Each row of numbers stands for one node and depends on some of the facts below. Use the named rows to name the rest.

How the nodes are related:
Θ: comes just before; κ: is of sort; Λ: uses; ε: is directly part of
bazotru κ:a Λ:sidem, podrol
beplus Θ:zaplil κ:a Λ:dofen ε:plafak
bifim κ:a Λ:mubrofo
bipar Θ:lanal κ:a Λ:skapur, rigror ε:rakla
biplupen Θ:skapur κ:a Λ:dretroskun, viple, druves ε:bazotru
bizil κ:b Λ:zaplil
bolir Θ:druves κ:d ε:zaplil
bomos Θ:grufun κ:a Λ:gekle, brepose ε:tigel
brenul Θ:flutus κ:c Λ:lutroklas, kletra ε:zaplil
brepose Θ:nilin κ:b ε:stestin
brogik Θ:flafen κ:a Λ:pastik ε:sizik
budrus κ:d Λ:degridro, gruskapal ε:skapur
degridro Θ:skaplu κ:d Λ:zadraplil, mebe, lanal ε:mistor
degrin Θ:goklu κ:d Λ:vozu, brenul ε:degridro
digron Θ:traki κ:a Λ:skapi ε:dizi
dimur Θ:skuno κ:a Λ:grufun, kletra ε:plafak
dizi κ:a ε:flidrol
dofen Θ:tovutil κ:d ε:plafak
dofluk κ:b Λ:skapi, kiflos, mafal ε:mistor
drazi Θ:rakla κ:a ε:bifim
drestakles κ:a Λ:dizi, zaplil
dretroskun κ:a Λ:plogruk, gekle ε:dizi
drirul κ:b Λ:degridro ε:rakla
driskan Θ:zafe κ:c Λ:mistor, gruskapal ε:bazotru
drorim κ:b Λ:pife ε:teplu
drukis κ:a Λ:pluvik, pife ε:zafe
druves Θ:brenul κ:b Λ:lokla ε:zaplil
fasur κ:a Λ:bomos ε:niflok
fatra Θ:trusa κ:b ε:reke
fikuge Θ:stebre κ:a ε:drestakles
fiskomi Θ:zele κ:a Λ:lutroklas, bizil ε:flidrol
flabrum κ:d ε:vozu
flafen Θ:pluvik κ:a Λ:lutroklas, drorim, skapi ε:sizik
flanabra Θ:kipel κ:b Λ:tristuk ε:degridro
flastam Θ:gruskapal κ:d Λ:skapur ε:tigel
flavon Θ:pugrin κ:a ε:bizil
fledi κ:b Λ:sigo ε:gruskapal
flefle Θ:sebestim κ:c Λ:dretroskun ε:sizik
flidrol κ:b Λ:trusa
flogur Θ:skebro κ:b Λ:plogruk ε:stelemu
fluklon Θ:lokla κ:d ε:pofin
flustes Θ:pluskos κ:a ε:sizik
flutus κ:c ε:zaplil
gekle Θ:klata κ:b Λ:zaplil ε:degridro
gibrur κ:a ε:bazotru
goklu Θ:rane κ:b Λ:leklun ε:degridro
grabrum Θ:torel κ:a Λ:sebestim ε:fatra
gruba κ:a Λ:pluskos, gekle ε:voflaman
grufun Θ:flastam κ:a Λ:klata ε:tigel
gruskapal Θ:lutroklas κ:a ε:tigel
keber Θ:digron κ:d Λ:degridro ε:dizi
kiflos Θ:kluples κ:b ε:fiskomi
kipel κ:c ε:degridro
klata Θ:vepur κ:b Λ:pluskos, skapi ε:degridro
klebrom Θ:tuska κ:a ε:teplu
kletra Θ:sigo κ:b ε:sizik
klukle Θ:rosuk κ:a Λ:vepur, flidrol ε:pugrin
kluples Θ:miskan κ:b Λ:mistor, setroflak, driskan ε:fiskomi
lanal Θ:drirul κ:d Λ:stebre ε:rakla
leklun Θ:flefle κ:c Λ:torel ε:sizik
lokla κ:b Λ:dizi, klata ε:pofin
lonastan κ:a Λ:pugrin ε:riskepli
ludri Θ:flogur κ:b Λ:zadraplil, vozu, drazi ε:stelemu
lutroklas Θ:skedo κ:b Λ:bifim, lokla ε:tigel
mafal κ:d
mebe Θ:flavon κ:b Λ:klata, dimur, druves ε:bizil
medrastan Θ:drukis κ:b ε:zafe
miskan κ:a Λ:pepli, muskiklan, kletra, zaplil ε:fiskomi
mistor κ:d Λ:pofin
mubrofo Θ:ploflim κ:a Λ:vozu, lokla ε:sizik
muskiklan Θ:biplupen κ:a Λ:pluskos, druves ε:bazotru
nalun Θ:flabrum κ:d ε:vozu
naplim Θ:rakil κ:c Λ:kiflos ε:stestin
nebrem Θ:budrus κ:c Λ:flutus, dretroskun, gekle ε:skapur
nener κ:a Λ:gekle, druves, keber ε:mafal
nifa Θ:bipar κ:a ε:rakla
niflok Θ:stestin κ:a ε:reke
nilin Θ:naplim κ:c Λ:stelemu ε:stestin
pastik Θ:voflaman κ:b Λ:voflaman ε:bifim
pepli Θ:flustes κ:a ε:sizik
pife Θ:fluklon κ:d Λ:setroflak ε:pofin
plafak κ:a Λ:reke
plaskek Θ:tristuk κ:b Λ:flogur, tasik, brepose ε:gruskapal
plisi Θ:medrastan κ:b Λ:pluvik, viple ε:zafe
ploflim κ:c Λ:sebestim, flafen ε:sizik
plogruk Θ:plaskek κ:d Λ:brepose ε:gruskapal
plugren Θ:dizi κ:b Λ:sebestim ε:flidrol
pluskos Θ:mubrofo κ:a ε:sizik
pluvik Θ:pepli κ:b Λ:sebestim, zaplil ε:sizik
podrol Θ:sidem κ:a Λ:sebestim, gruba, mafal ε:bifim
pofin Θ:fikuge κ:a Λ:gekle, brepose ε:drestakles
pugrin κ:a Λ:brenul ε:bizil
rakil κ:a Λ:bomos, budrus ε:stestin
rakla Θ:viple κ:b ε:bifim
rane Θ:flanabra κ:d Λ:robrum ε:degridro
reke κ:b
rigror Θ:plisi κ:b ε:zafe
riskepli κ:c
robrum Θ:pife κ:d Λ:gruba ε:pofin
rosuk Θ:tasik κ:a ε:pugrin
sebestim Θ:brogik κ:a Λ:pluskos ε:sizik
seflo κ:a ε:bifim
setroflak κ:b Λ:plogruk ε:pugrin
sidem Θ:drazi κ:a Λ:brogik, plogruk, rigror ε:bifim
sigo Θ:leklun κ:a Λ:kletra ε:sizik
sizik κ:a
skapi Θ:dofluk κ:a Λ:zaplil ε:mistor
skaplu Θ:skapi κ:d Λ:medrastan ε:mistor
skapur Θ:gibrur κ:a Λ:robrum, rigror ε:bazotru
skebro Θ:tisik κ:b Λ:skapur, rigror, keber ε:stelemu
skedo κ:b Λ:plafak, zifa ε:tigel
skufas κ:c Λ:tovutil, stutok, klata ε:flavon
skuno Θ:trobrek κ:b Λ:mubrofo, stelemu ε:plafak
stebre κ:d ε:drestakles
steki Θ:pastik κ:b Λ:drazi ε:bifim
stelemu Θ:lonastan κ:a Λ:teplu ε:riskepli
stestin Θ:fatra κ:a ε:reke
stutok Θ:zuvagren κ:a Λ:plisi ε:niflok
tasik Θ:setroflak κ:a Λ:brepose ε:pugrin
tebol Θ:fiskomi κ:c Λ:steki ε:flidrol
teplu Θ:nener κ:b Λ:tristuk ε:mafal
tigel κ:a Λ:dizi, budrus, gibrur
tisik κ:a ε:stelemu
torel κ:c Λ:pluvik, flutus ε:fatra
tovutil Θ:dimur κ:a Λ:tuska ε:plafak
tradrer Θ:dretroskun κ:b ε:dizi
traki Θ:tradrer κ:c Λ:flefle ε:dizi
tristuk Θ:fledi κ:a ε:gruskapal
trobrek Θ:beplus κ:a Λ:zuvagren, flabrum ε:plafak
trusa κ:a ε:reke
tuska Θ:drorim κ:a ε:teplu
vepur Θ:degrin κ:d ε:degridro
viple Θ:steki κ:c Λ:dretroskun ε:bifim
voflaman Θ:seflo κ:a ε:bifim
voral Θ:dofen κ:c Λ:pluvik, vozu ε:plafak
vozu κ:a Λ:pepli, klata
zadraplil Θ:bomos κ:d Λ:pofin ε:tigel
zafe Θ:muskiklan κ:b Λ:tasik ε:bazotru
zaplil κ:a Λ:brepose ε:plafak
zele Θ:plugren κ:a ε:flidrol
zifa Θ:voral κ:a Λ:mubrofo, pofin ε:plafak
zuvagren Θ:fasur κ:a ε:niflok

Known rows:
[  0  34  -1  -8 -23  -7  -7  -1  -3  -2  -7  -5   2  20 -17   0   2   3
  11  16  -7  -3  -1   1   0   0  -9  -9]: drazi
[-10 -24   9   9  25  -8  -9 -18  -1  -2  -1  -8  13  -7  -6  -2   2  -2
   0   3  10  27  -3  -2  -1  16 -13  -8]: robrum
[-11 -25  11   7  33  -5  -8 -19  -1  -4  17  -7  14  -4 -13  -2   2  -5
   2   3  10  11  -4   1   1   2 -12  -1]: pife
[-12 -23  -5  -6  15  -5  -1 -26  -4  15  -1  -5   4  -4  -4  -2   7   6
  -8   3  30  10  -2  -1  -2   5  -4  -3]: fluklon
[ -9 -21   6   1   9 -10  -3   0   5  -1  16  -5  10  -4 -11  -2   2  -5
   3   0  -3  -5  -5   4   0 -11 -12  -2]: drorim
[  1  43   1  -8 -25 -11  11  -2   0  -3  -4  -2   3  -1 -20  -4   3   7
  -9  12 -10  -6   1   2   1 -16  -3  -5]: seflo
[  6  26   5 -10 -20  -6  -9   7   1   0  -6   0   2  -1 -11   8   1  -3
   4  10  -9  -7  -3  -4   0  -4 -13  -8]: sebestim
[ -8 -25  -6  15  -6  -9  12  -1   0  -4  35  -8   7   1  -2  -2   3  -5
  -1   9  -2  -5   0   3   1  -5 -12   1]: traki
[  4  -8   3  -3   2 -10   3 -14   1  -6   1  -9   5  -8   7  -4   3   1
 -12   3   0   0   0   2   0  -7 -12  -4]: skedo
[ 14   5   2  -7   8  -9  -6 -18   3  -1 -12  -8   4  -8  25   0   5  -2
  -3   1  10   8  -3  -1   0   8 -10  -8]: lutroklas
[ 14 -17  -7   5 -26   7   0  10  -1  -4  -7  11   4   5  -7  11   5   2
  -7  32  -9  -3  16  11   2  -5 -14  -7]: fiskomi
[ -5 -23  -1   3   0 -10  -3  -1   2  -5  15  -6   7  -5  -6  -2   1   2
  -5   0  -2  -6   0  17  -3 -18 -11  -1]: skebro
[ -8 -20  11   4  16 -10  -1  -1   3  -4  22  -9   9   4 -17  -4   2  -6
   6   2  -7  -2  -4   5   5 -16 -13  -4]: flogur
[-12 -24  -7   3   7  -8   5 -18  -3  28  -6  -9   3  -8  -4  -3   4  17
 -10   3  23  12   6  -2  -1  -1  -2  -1]: skaplu
[ 25  -8  -6  -5  -2  -8  -1 -17   2  -3 -11  -9   1  -7  20  -2   5  10
  -8   2  12   0   5   1   3  -6 -11  -3]: skuno
[  4 -15  -2  -3 -25   0  -9  16   0  -1  -6  10   4  -2 -15   4   6   7
  -3  18 -11  -5  11  22   3 -19 -10  -7]: nener
[-10 -14   6  -7   5 -10  16 -18   0  -2  -8  -6   3   4  -4  -2   8  -2
  -8  -1  15  -3  -4  -1  -1  -1  -9  -8]: reke
[-10  -7  11  -6 -21  -8  -8  21   3  -2   8   3   3  17 -16   2   8  -4
   6  19  -8  -1  -3   8   0 -16 -10  -7]: bomos
[ -3  30  -7   0 -24  -8  12   3  -1   2 -10   1   4  25 -18  -5   4  18
   3   9  -9  -3   5  -1  -2 -10 -12  -9]: nifa
[ -8  -4   7  -8  -5 -11  13  -7   0  -3   4  -6   2  -9   5  -2   3   7
 -11   5   1  18  -2   0  -2 -10   6   1]: kipel

Which node is each row?
No name comes twice in this set of rows, the named rows included.
[ -4  -3   5  -4 -25 -11  13  24  -1  -1  34   5   1   7 -17   3   0  -6
   5  43  -8  -1  -1   0  -1  -7 -11  -3] -> dretroskun
[  3 -18  -8   5 -25   1   6  16  -2  -4   9  12   3  13 -11  11   3  -4
   1  39 -11  -4  12   9   0  -3 -11  -5] -> digron
[ -7   8   9  -8 -23   1  -9  19  -2  -2   3   3   3   1 -16  12   5  -1
  12  13 -10  -2  -5   2   0 -10 -10  -5] -> skapi
[ -8 -17  -4   8   2  -6  27  -5  -1  -6   5  -6   3  13  -6   1   4  -7
  13   2  -2   4  -3   1   1  10 -11  -9] -> kiflos
[ -9 -17  31   0  10 -10  -5  18   1   0  13  -7   5  -7  -9   5   3  -6
  17  -1 -10  26  -3   3   0  -7 -10  -8] -> gekle

The same nodes again, as new rows of numbers:
Some rows with their names:
[ 27   5  -7  12  20   9  13 -14  -3  10 -21 -11  -4   1  -7 -22  36   0
 -18  -6  11  -3   9   6  15 -30 -19  -3 -14]: muskiklan
[ 22 -10   2  28  15   1   0 -23  13   7 -11 -18  -1   4  -8  -2  38  25
 -20  -4   9  -6  34  21  13 -27 -12   6   0]: plugren
[ 26  18  -6  20  20   9  16  -9   4  12 -35 -27 -13  -6 -11 -15  26   3
  -6  11   9  11   8   8   7 -16 -21  -4 -13]: sidem
[ 28   3  -5  10  21   9  13 -12  -3   9 -23 -16  -5   3 -10 -18  36  -1
 -17  -7   7  -3  10  10  12 -25 -20  -2 -11]: grufun
[ 27 -11   2  38  15   2   2 -22  24   3 -20 -17  -5  -1  -9  -8  28  29
 -18   3  13  -2  30  20  15 -24 -17   8   4]: ludri
[ 24  -6   5  10  18 -13   0 -13  10  15 -30 -33   1  -2  -3   4  19   6
 -29 -10  15  -6  40  26  -3 -14 -21   1  26]: gekle
[  0  -4  13  20  10  -9  10 -28  23  -4 -32 -20  -9  -4 -13  17  24  31
 -21  12  13 -19  28  -3  13 -25 -25  10  -9]: teplu
[  9  -7   5  25  20   0   5 -18  10   6 -19 -27   1  -5  -7   7  30  19
 -17   1   1  -2  39  21   9 -15   2   5  -6]: steki
[ 18 -14  -1  22  15   5  -2 -14   9  11 -14 -25  10 -10 -20   6  36  11
 -27 -13   7 -11  30  26   2 -12  -9   9  11]: pluvik
[  9  -5   5  10  15  -6   4 -18  11   4 -31 -31   2   4 -15   4  20  20
 -33  -6   0 -14  31  19   3 -11 -19   3  16]: rigror
[ 10  12   7   9  16   0  19 -17   3   2 -41 -18 -13  -8 -15   1  26   8
  -8  10  15 -13   4 -15   9 -29 -31   2 -21]: flavon
[ 16  15  -1  -1  19   9  16 -12 -10  13 -32 -25  -1  -1  -7  -8  30  -2
 -21  -3   0   0  14   7   5 -15 -17  -8 -17]: drazi
[ 16 -10  -4  32  11  -3  13 -30   9   6 -36 -25  -2  -3 -10  17  17  30
 -26  20  28  -8  32   6   8 -21 -22  -2 -12]: skaplu
[  5 -11  -8  20   7  -8  13 -27  -2   4 -36 -24  -7   8 -19  24  23  33
 -31  10  10 -14  29   7   8 -11 -22 -10  -6]: dofen
[ 27  16   2  10  34  18   7 -18  -6   9 -31 -21  -8   9 -18 -22  35  -7
  -4  -2  13   3   0   7  13 -27 -28   5  -5]: torel
[ 18 -12   3  26  16   5   4 -28  12   3 -10 -22   0   7  -3  -3  40  25
 -23  -1  11  -8  35  17  14 -27  -7   4  -3]: fledi
[ 35   8 -10  27  22  14  13 -14   3   7 -23 -14  -9  -2  -9 -22  32   3
  -9   1  16   7   7  13  16 -28 -23   1 -14]: nener
[ 21  15   2  -3  32   8   8 -13 -18  13 -36 -26 -17  19 -21 -12  35 -15
 -10  -9   5  -2   3   4   5 -21 -22  -5  -2]: flutus
[ 29 -11   2  37  18  -2   4 -21  17   9 -12 -29  -6  -2  -2   0  33  22
 -15   4  20   0  37  16   6 -28 -14   6   3]: dofluk
[  9   7   0   9  15   5  22 -29  -4   6 -40 -34  -8   5 -17   9  29   3
 -17   6  12 -18  -2  -3   1 -19 -22 -10 -19]: trusa

Name these rows:
No name comes twice in this set of rows, the named rows included.
[  9  19  14   4  28  10  16 -24   1   6 -42 -23 -16   3 -23   0  31  -3
  -4  11  16 -12  -4 -13   7 -33 -29   7 -21] -> riskepli
[ 29 -14   5  31  18  -5   1 -20  11  12 -18 -31  -3  -6  -4   6  30  11
 -21   2  20  -1  36  19   4 -22 -13   4   6] -> goklu
[ 35 -12   6  14  21 -20   3 -16  19  10 -28  -9  -1 -15   6   5  20  11
 -30   1  33  -7  51   6   0 -23 -30   5  -1] -> degridro
[ 15  18   6  16  29  23  18 -38   0   4 -42 -25 -11   9 -20  -3  27  -1
  -4  18  21  -7  -9  -2  14 -35 -25   2 -23] -> nilin
[ 28  16  -2  18  23  12  13 -13   7   7 -31 -15  -8  -3  -4 -20  28   3
 -14   3   3   9  11  10  11 -24 -16  -5 -18] -> podrol
[ 27 -13 -11  33  13  -2   6 -14  10  10 -25 -17  -1   1 -12   9  32  26
 -20   1  16   1  37  15   4 -16 -21  -3  -8] -> flastam
[ 14  21   9   1  24   5  17  -6   5   6 -25  -8  -4 -10   2 -16  37   2
 -11  -3  -2   2  20  -2  16 -24 -12   3 -29] -> bifim
[ 33 -20  -3  31  21  -8   2 -17   5  15 -17 -16   2 -11  -5   7  29  12
 -23   1  24  -1  42  16   5 -18 -13   2  -7] -> rane
[ 33  -2  -9  26  22  19  12 -11  -1  15 -23 -14  -1 -10 -15 -11  40  -6
  -9  -3  10  -5   2  15   5 -23 -17   7 -12] -> flafen
[ 24  22   7   4  34  18   7 -10 -11  16 -37 -31 -11   7 -17 -13  36 -16
   1  -3   3  10   8  10  -2 -16 -17  -1 -10] -> viple
[  2  17  15   5  17   4  17 -12  -2   9 -42 -26 -16 -20 -21   9  27   0
  -7  10   5 -10   6  -9   5 -16 -14   0 -30] -> voflaman
[ 11  -3  -4  19  10  -2  12 -22   8   8 -32 -22   4  -3  -8  15  27  30
 -25  14   7  -4  40  10  13 -12 -12  -7 -14] -> lanal

Now the same nodes, written a new way:
Named rows:
[ 27  -1  14   5   7  31   5 -13  12  11  -3  13  14   0  10  -6  -9 -11
   8   4  -5  15   7   1  -5  -4  -1]: kiflos
[ 43   1   0   5   8  16   8  -9  15  15   1   4  17   0  -3  -6  12  -6
  -7  10   7  30  11  -4  -8 -11   9]: dofluk
[ 29  -1   7  17   1   2   7  -7  14  11  -1   4  17   1   7  11 -12   6
   4   3   6   7  15  -5  -6 -13 -19]: sigo
[ 33   1   5  11   3  -1  15   3  14  17  11  -4  15   0   9   2   1   4
  -8   4  17  15  15  -7  -1 -18 -16]: biplupen
[ 30  -1   4  10   4  15  17   1  13  11   8  12  14   5   0  -4  11 -27
  -4   4   5  15  12  -3  -6 -16   8]: drirul
[ 30   1   8  10  -4   1  14  13  13  13  15  -1  13   1   6   5   3  -4
 -11   2  18  16  20  -2  -3 -18 -12]: fasur
[ 37  -2  11  10  11  19  21 -11  16  10   3   9  23   2   9  -8   2 -10
   8   5   7  10   7  -8  -4 -17   3]: ludri
[ 42   0   9   6  12  30  20   1  15  20   7  11  20   1   0  -8   9 -11
  -4   8   7  23   7  -4  -6 -15   1]: skebro
[ 27   3  15  10  -4  -4  17  -7  11  16  16   8  12   4  14  -9  -7   8
   3  -7 -10   1   2  -2  -8 -13   8]: keber
[ 17  -1   4   7 -20 -15   7  13  16  -6   4   8   3  -4   2   8   2  -6
  -4  -7  10  16  17   7  -8 -10 -19]: dizi
[ 42   0   2   3   9  20   6  -7  15  16  -1   3  13  -1   9 -11   7  -4
   0  10   4  30   7  -3  -7 -10   0]: plugren
[ 24  -2  15  13   5   6  14  12  11  15   2  16  12   0   7   7  -7   6
  -6   6  11  17  15   2  -1 -11 -19]: zele
[ 27  -4  13  10  -7   0  21   3  18   6   0  16   9  -5  12   9  -3   3
  -4   0  19  16   8   7  -8  -9 -13]: stestin
[ 24   0  12   7 -11   2  23  -2  18   0  10  -8  11  -3  21   7  -4  -7
   1  -5  22   6   6   4   0 -11 -17]: pofin
[ 37   3   5  14  -1 -23   7 -22  13  15  15  12  18   5   0  -3   3  18
  -2   2  -3  14   3  -6 -10 -15  15]: degrin
[ 23  -3  14  12   1   1   7   8  11  12   0  11  10   0  12   6  -7   4
  -5   2   6  14  17   4  -4  -7 -19]: tuska
[ 21   3  11   5 -12 -17   2  29   6  13  19  -3  -2   4   9   5  -6  17
 -14   2   9   7  16   2  -5  -6 -22]: flutus
[ 31   3  13  11  -9 -35   6   0  11  16  11  -5   9   6  19   3 -10  31
  -2   7  20   0   8  -5  -7 -17 -19]: voral
[ 36   0   3  13   1   5   5   1  14  12  -1  -7  18  -1   9   8  -4   9
  -3   4  12  12  14  -7  -4 -14 -16]: flafen
[ 33  -1   8   8   6   8   8 -21  15   5  -3   6  22   2   8  -6   0 -12
   8   5   3  10   9  -9  -6 -14   0]: mebe

Which node is each row?
No name comes twice in this set of rows, the named rows included.
[ 31   2  12   7 -16  -6  25 -10  17   4  26   6   9  -1   9  -2   5   4
  -3 -11  -3  14  -6   4  -6  -9  15] -> mistor
[ 32  -1   3  10  -2   9  -6  -1  11  10  -4 -13  10  -2  11  11 -12   9
  -2   3   4  13  15  -4  -4  -3 -21] -> sebestim
[ 32   0   2  15   0 -13  10   9  15  11   0  15  14   3  -3   9   4   5
  -7   6  14  16  20  -3  -7 -16 -17] -> lonastan
[ 34  -1   4   1  -3  16  17 -11  20  -1   3   7  10  -6   9  -6  11 -16
   2  -1   6  21   3   2  -6 -10   4] -> bizil
[ 27   0  13  10  -1   8  17   4  12  10  16 -10  15   0  15   2 -11  -2
  -2  -1  14   7  16  -2   2 -12 -11] -> bomos
[ 34   0  15   5   5  35  21   1  14  11  11  -1  16   1  12  -8  -3 -17
   1   0   6  16   9  -1   0  -8  -2] -> flogur
[ 26  -1   6   8   2  26  -4 -11  13   3  -7  12  17   1   5   4  -9 -12
  12  -2 -11   3  10  -4  -8  -5  -4] -> kletra
[ 19   1   9  14 -11 -40  -1   5  10   9   9  10   8   7   5  10  -5  22
  -3   4  10   5  15  -2  -9 -14 -17] -> brenul
[ 21   0   5  13  -7  -2   8  23  11   6  10   7  12   3  -1   7  -2  -7
  -6   0   7  14  24   1  -2 -11 -15] -> gibrur
[ 21   1   5   1 -17 -12  10  12  16   2   9  -3  -1  -5  12  -2   3  -6
  -5  -5  14  19  18   8  -2  -9 -21] -> zaplil
[ 29   2  16   8  -4 -22  15  16  10  16  22  -5   8   5  14   6  -5  26
 -12   3  20   3   8   0  -6 -14 -16] -> traki
[ 32  -3  13   7   9  37  20   4  10  17   2  15   9   1   5  -2   3 -16
  -6   6  -2  23   9   2  -6  -6   4] -> pastik

The same nodes again, as new rows of numbers:
Known rows:
[ -7   9  -2   5  -3   7   4  22 -12  -9  -5 -10  -5]: pastik
[ -5  -8  -8  15  -9   3 -10   3 -14  12  32  -9  21]: klata
[-10   1   6   9 -12   9   4  28  -6  -7  -3 -11 -16]: tradrer
[-11 -37 -24  -3 -27  -1   5  21   3   4   1  -2  -9]: keber
[-11  -3  16  -2  12   1  -7   5 -10   0  -2 -15  -8]: kiflos
[  2  -3  19  21   3 -10  -9   9   8 -21   8  -8 -10]: zuvagren
[  4  -4   8  17  -4  -9  -4  10  11 -25   7  -5 -10]: fasur
[ -6   4  -5   2  -5  10   3  20 -11  -8  -5  -8   0]: skuno
[  3  16   7   7   1  -2  -5   2   1 -15   2  -5   5]: trobrek
[  2   1   3   1   1  -9   1   1   3  -8   9 -10  -7]: bipar
[  5  11  14   9   4  -2  -7   2   1 -15   3  -6  -5]: trusa
[-12  -6  10  13  -7  10  -2  20 -10  -3  -7 -18  -5]: fatra
[  6  28  13  10   4   2  -8   2  -3 -20  -6  -4   8]: flustes
[  3  11   3   3   0  -7   0   1   1 -15   2  -8   2]: brogik
[ 4 -2  1  5  0 -4 -5 -1  0 -9 11 -7  6]: sigo
[ 1  3 11  5  3 -7 -5 -2  2 -9 10 -6 -6]: klebrom
[-10  -4  -3   2  -6   3   5  18  -8  -2   2 -14 -10]: drorim
[ -9 -27  -8   1 -13  -5  -4   7   2   4   6  -3   0]: nalun
[  3   1   2   8  -3  -4  -5  -1  -1  -6   1 -13   6]: bazotru
[  6   0   2   9  -4   0  -8  -1  -2  -6   4 -10   9]: tigel

Which node is each row?
No name comes twice in this set of rows, the named rows included.
[ 12  25  -9   6   0  18  -8   6  -9 -28  -3   3  27] -> mubrofo
[ -1   1  -2   1  -3 -13  10   2   5 -10   4 -11 -13] -> sidem
[-17 -30 -29  -5 -30 -12  16   9  17 -10   0   5 -21] -> plogruk
[  3  -3  -8  -1  -6  -5   3   0   2 -14  12  -1  -2] -> zifa

